Here is a tiny trained network, its code and every weight. The questions are about switching its units off for an input and a target symbol, where a switched-off unit gives its printed mean instead of its output.

import numpy as np


def w(rows, s, z=0):
    codes = np.array(rows[::2]) - 128.0
    scale = np.full(codes.shape[1], s)
    scale[-1] = z or s
    return codes * scale


def f(y):
    return np.maximum(y, 0)


def softmax(a):
    e = np.exp(a - a.max(-1, keepdims=True))
    return e / e.sum(-1, keepdims=True)


def log_softmax(a):
    a = a - a.max(-1, keepdims=True)
    return a - np.log(np.exp(a).sum(-1, keepdims=True))


def net(x, mask):
    ids = ['αγδζηλμπστφψω'.index(c) for c in x.split()]
    T = len(ids)
    res = E[ids] + P[:T]
    u = 0
    for l in range(2):
        q, k, v = (res @ M[l].T for M in (Q, K, V))
        z = softmax(np.where(np.tri(T) > 0, q @ k.T / 2**0.5, -1e9)) @ v
        res = res + np.where(mask[u], z, O[l][:, -1]) @ O[l][:, :-1]
        u += 1
        y = f(res @ A[l][:, :-1].T + A[l][:, -1])
        res = res + np.where(mask[u : u + 12], y, B[l][:, -1]) @ B[l][:, :-1]
        u += 12
    return log_softmax(res[-1] @ U[:, :-1].T + U[:, -1])


Q, K, V, O, A, B = {}, {}, {}, {}, {}, {}
E = w([
[80,155,141,149,133,68,112],'α',
[82,137,77,5,109,129,158],'γ',
[99,155,144,134,96,99,71],'δ',
[133,105,164,105,106,114,144],'ζ',
[154,137,223,209,119,115,75],'η',
[162,113,152,88,89,120,106],'λ',
[104,62,135,132,104,71,149],'μ',
[75,97,123,154,94,89,155],'π',
[93,171,90,164,65,138,138],'σ',
[146,101,66,147,70,159,150],'τ',
[155,106,66,136,129,113,123],'φ',
[90,66,133,115,126,162,120],'ψ',
[119,169,97,116,169,175,98],'ω',
],0.03)
P = w([
[158,134,247,225,50,136,196],'0',
[150,125,224,213,58,142,148],'1',
[149,117,197,200,59,145,134],'2',
[138,126,189,174,51,145,131],'3',
[127,120,167,157,59,137,118],'4',
[113,123,153,141,66,131,119],'5',
[103,131,135,122,74,124,113],'6',
[95,125,120,104,78,121,113],'7',
[82,128,104,84,82,119,107],'8',
[69,129,83,73,89,114,103],'9',
[62,134,67,55,91,111,105],'10',
[50,138,50,34,93,107,107],'11',
[45,132,40,20,101,98,105],'12',
[33,144,25,2,99,85,99],'13',
],0.0086)
Q[0] = w([
[85,140,181,75,10,25,75],'L0H1',
[91,71,98,156,6,50,111],'L0H1',
],0.014)
K[0] = w([
[37,144,32,24,90,96,129],'L0H1',
[97,91,36,7,158,158,140],'L0H1',
],0.013)
V[0] = w([
[213,131,70,152,86,1,123],'L0H1',
[117,77,62,158,83,216,201],'L0H1',
],0.007)
O[0] = w([
[125,157,113,184,47,7,230,111],'L0H1',
[135,63,60,176,147,99,80,253],'L0H1',
],0.011,0.0044)
A[0] = w([
[140,137,150,71,137,254,165,57],'L0N1',
[133,69,166,95,140,165,174,119],'L0N2',
[77,127,145,107,97,135,114,75],'L0N3',
[110,101,187,115,155,149,127,100],'L0N4',
[111,180,150,155,176,177,118,80],'L0N5',
[118,207,100,161,160,185,121,117],'L0N6',
[134,175,75,154,124,114,176,155],'L0N7',
[104,200,153,152,131,72,89,170],'L0N8',
[149,170,180,96,118,101,115,127],'L0N9',
[163,154,139,109,120,123,51,3],'L0N10',
[47,164,85,152,148,127,133,58],'L0N11',
[151,153,137,141,226,128,55,49],'L0N12',
],0.012,0.0061)
B[0] = w([
[133,138,38,192,98,28,123,178],'L0N1',
[98,229,133,121,243,127,128,164],'L0N2',
[84,167,155,148,183,114,163,198],'L0N3',
[144,64,166,118,169,164,151,156],'L0N4',
[214,100,147,118,148,95,55,143],'L0N5',
[128,70,137,80,158,244,223,148],'L0N6',
[87,166,159,111,136,187,175,193],'L0N7',
[145,154,72,222,197,165,81,254],'L0N8',
[47,113,207,163,64,165,80,188],'L0N9',
[55,88,166,91,169,215,116,174],'L0N10',
[160,59,98,124,49,145,108,184],'L0N11',
[172,145,114,148,3,96,201,169],'L0N12',
],0.0073,0.0087)
Q[1] = w([
[110,11,76,152,111,171,110],'L1H1',
[244,178,132,80,243,201,202],'L1H1',
],0.011)
K[1] = w([
[141,163,17,134,226,165,164],'L1H1',
[242,89,231,254,133,159,136],'L1H1',
],0.0097)
V[1] = w([
[117,70,176,83,180,3,128],'L1H1',
[5,19,131,210,126,188,157],'L1H1',
],0.006)
O[1] = w([
[22,66,227,135,62,3,30,80],'L1H1',
[83,2,110,177,131,178,215,253],'L1H1',
],0.0082,0.0065)
A[1] = w([
[224,58,169,56,69,117,194,56],'L1N1',
[94,214,195,154,87,66,164,73],'L1N2',
[159,145,121,80,57,116,80,254],'L1N3',
[186,54,194,56,72,96,136,43],'L1N4',
[87,103,182,102,214,177,30,164],'L1N5',
[92,81,185,118,107,12,97,76],'L1N6',
[167,44,104,140,192,41,184,100],'L1N7',
[192,124,42,207,1,25,105,30],'L1N8',
[203,152,210,14,82,90,210,128],'L1N9',
[244,41,147,62,175,16,27,90],'L1N10',
[173,45,78,214,121,131,176,52],'L1N11',
[150,155,91,211,237,105,21,46],'L1N12',
],0.0088,0.0061)
B[1] = w([
[57,157,29,155,111,140,174,144],'L1N1',
[199,129,145,42,155,114,81,152],'L1N2',
[129,193,98,198,155,183,111,178],'L1N3',
[49,123,113,85,153,96,62,145],'L1N4',
[191,138,164,89,124,57,139,206],'L1N5',
[164,109,173,215,190,148,170,173],'L1N6',
[127,188,124,146,81,226,89,174],'L1N7',
[254,152,81,138,138,85,108,195],'L1N8',
[92,137,161,64,36,66,124,135],'L1N9',
[52,41,16,108,39,162,174,158],'L1N10',
[76,127,115,51,129,91,84,251],'L1N11',
[94,116,120,56,43,168,211,179],'L1N12',
],0.0089,0.017)
U = w([
[116,192,148,202,119,175,131,114],'α',
[187,161,121,130,82,34,254,168],'γ',
[151,53,151,63,160,108,58,143],'δ',
[182,137,130,157,157,138,81,96],'ζ',
[162,99,151,193,185,76,140,198],'η',
[137,111,173,60,121,45,245,165],'λ',
[49,84,141,188,70,40,191,95],'μ',
[111,200,185,65,53,90,146,142],'π',
[171,101,173,142,73,138,205,129],'σ',
[86,191,121,129,217,52,159,152],'τ',
[151,107,98,132,63,128,105,2],'φ',
[215,111,153,81,194,143,196,223],'ψ',
[95,140,136,102,91,144,234,87],'ω',
],0.0065,0.0091)

Each question gives the input, a string of symbols that net reads in full, and the target symbol t.
The units are the heads (2 rows each of Q, K, V and O) and the neurons (one row each of A and B). Each row of codes is followed by its name. A weight is (code - 128) times the scale printed after its matrix; where a second scale follows, it is the last column's (O, A, B and U).
mask holds one flag per unit, layer by layer, with each layer's heads first. A switched-off unit (its flag False) gives its mean, the last column of its rows in O or B, instead of its output. The means were averaged over made-up inputs and are rounded, as every weight is.
A unit's drop is (log p(t) with every unit on - log p(t) with that unit switched off) / (log p(t) with every unit on - log p(t) with every unit switched off).
unit that matters most: the unit with the biggest drop
top k neurons: the k neurons with the biggest drops, biggest first
k most important neurons of layer l: the k neurons of layer l with the biggest drops, biggest first
input φ φ δ ζ π δ λ π σ λ π γ α, target γ: top 3 neurons -> (L1N12 L1N8 L0N8)
input λ γ ω λ ψ π, target η: top 2 neurons -> (L0N8 L1N6)
input η π α π σ π η τ π δ α, target μ: top 2 neurons -> (L0N8 L0N7)
input π λ δ δ δ λ φ δ δ δ, target α: 2 most important neurons of layer 1 -> (L1N11 L1N5)
input φ μ α α μ π δ π σ δ μ, target ω: 4 most important neurons of layer 0 -> (L0N7 L0N2 L0N1 L0N12)
input φ σ δ φ ψ, target δ: 3 most important neurons of layer 0 -> (L0N1 L0N4 L0N8)
input α γ φ δ λ η δ σ λ δ δ ψ, target λ: 2 most important neurons of layer 0 -> (L0N2 L0N1)
input ζ η π τ π δ δ μ σ τ δ δ, target φ: 2 most important neurons of layer 0 -> (L0N11 L0N8)
input σ φ φ δ π π ζ δ δ σ, target ω: top 2 neurons -> (L0N7 L0N6)
input λ λ τ φ η π φ ω λ μ, target ψ: top 4 neurons -> (L0N1 L0N4 L0N6 L1N11)
input α φ λ γ δ φ λ λ ω, target ω: 2 most important neurons of layer 1 -> (L1N8 L1N5)
input ω δ δ τ π δ λ, target μ: top 2 neurons -> (L0N8 L0N9)
input π σ λ π δ δ ζ π μ φ γ, target τ: 2 most important neurons of layer 1 -> (L1N3 L1N12)
input τ μ α μ, target η: 3 most important neurons of layer 0 -> (L0N11 L0N10 L0N6)
input δ δ φ δ σ λ, target ω: 2 most important neurons of layer 1 -> (L1N1 L1N8)
input π α λ σ λ π τ λ, target φ: 2 most important neurons of layer 1 -> (L1N7 L1N1)
input ψ μ δ γ δ λ, target δ: top 3 neurons -> (L0N8 L1N4 L0N10)
input μ η δ, target η: top 3 neurons -> (L0N8 L1N6 L1N2)
input ψ π γ δ ψ μ λ, target δ: 3 most important neurons of layer 1 -> (L1N4 L1N12 L1N5)
input ψ ω λ ω λ, target ψ: top neuron -> (L0N4)
input α φ δ, target γ: top 3 neurons -> (L1N8 L1N12 L0N8)
input δ η π γ π π η, target σ: unit that matters most -> L1N12
input λ σ π δ φ, target γ: unit that matters most -> L0H1
input δ δ λ δ φ δ φ δ η, target γ: 2 most important neurons of layer 0 -> (L0N8 L0N10)
input τ δ π φ δ π δ, target μ: top 2 neurons -> (L0N8 L1N12)
input α φ τ τ α σ λ γ λ π λ ζ, target ψ: 4 most important neurons of layer 0 -> (L0N2 L0N9 L0N11 L0N12)
input π φ δ φ φ π π, target γ: 2 most important neurons of layer 0 -> (L0N11 L0N8)
input λ δ δ δ δ λ γ, target τ: unit that matters most -> L0N1
input ζ δ δ π δ δ, target μ: 3 most important neurons of layer 0 -> (L0N8 L0N7 L0N2)
input π ω α α σ ψ π π φ δ σ δ π, target ω: top 3 neurons -> (L0N7 L1N7 L0N1)
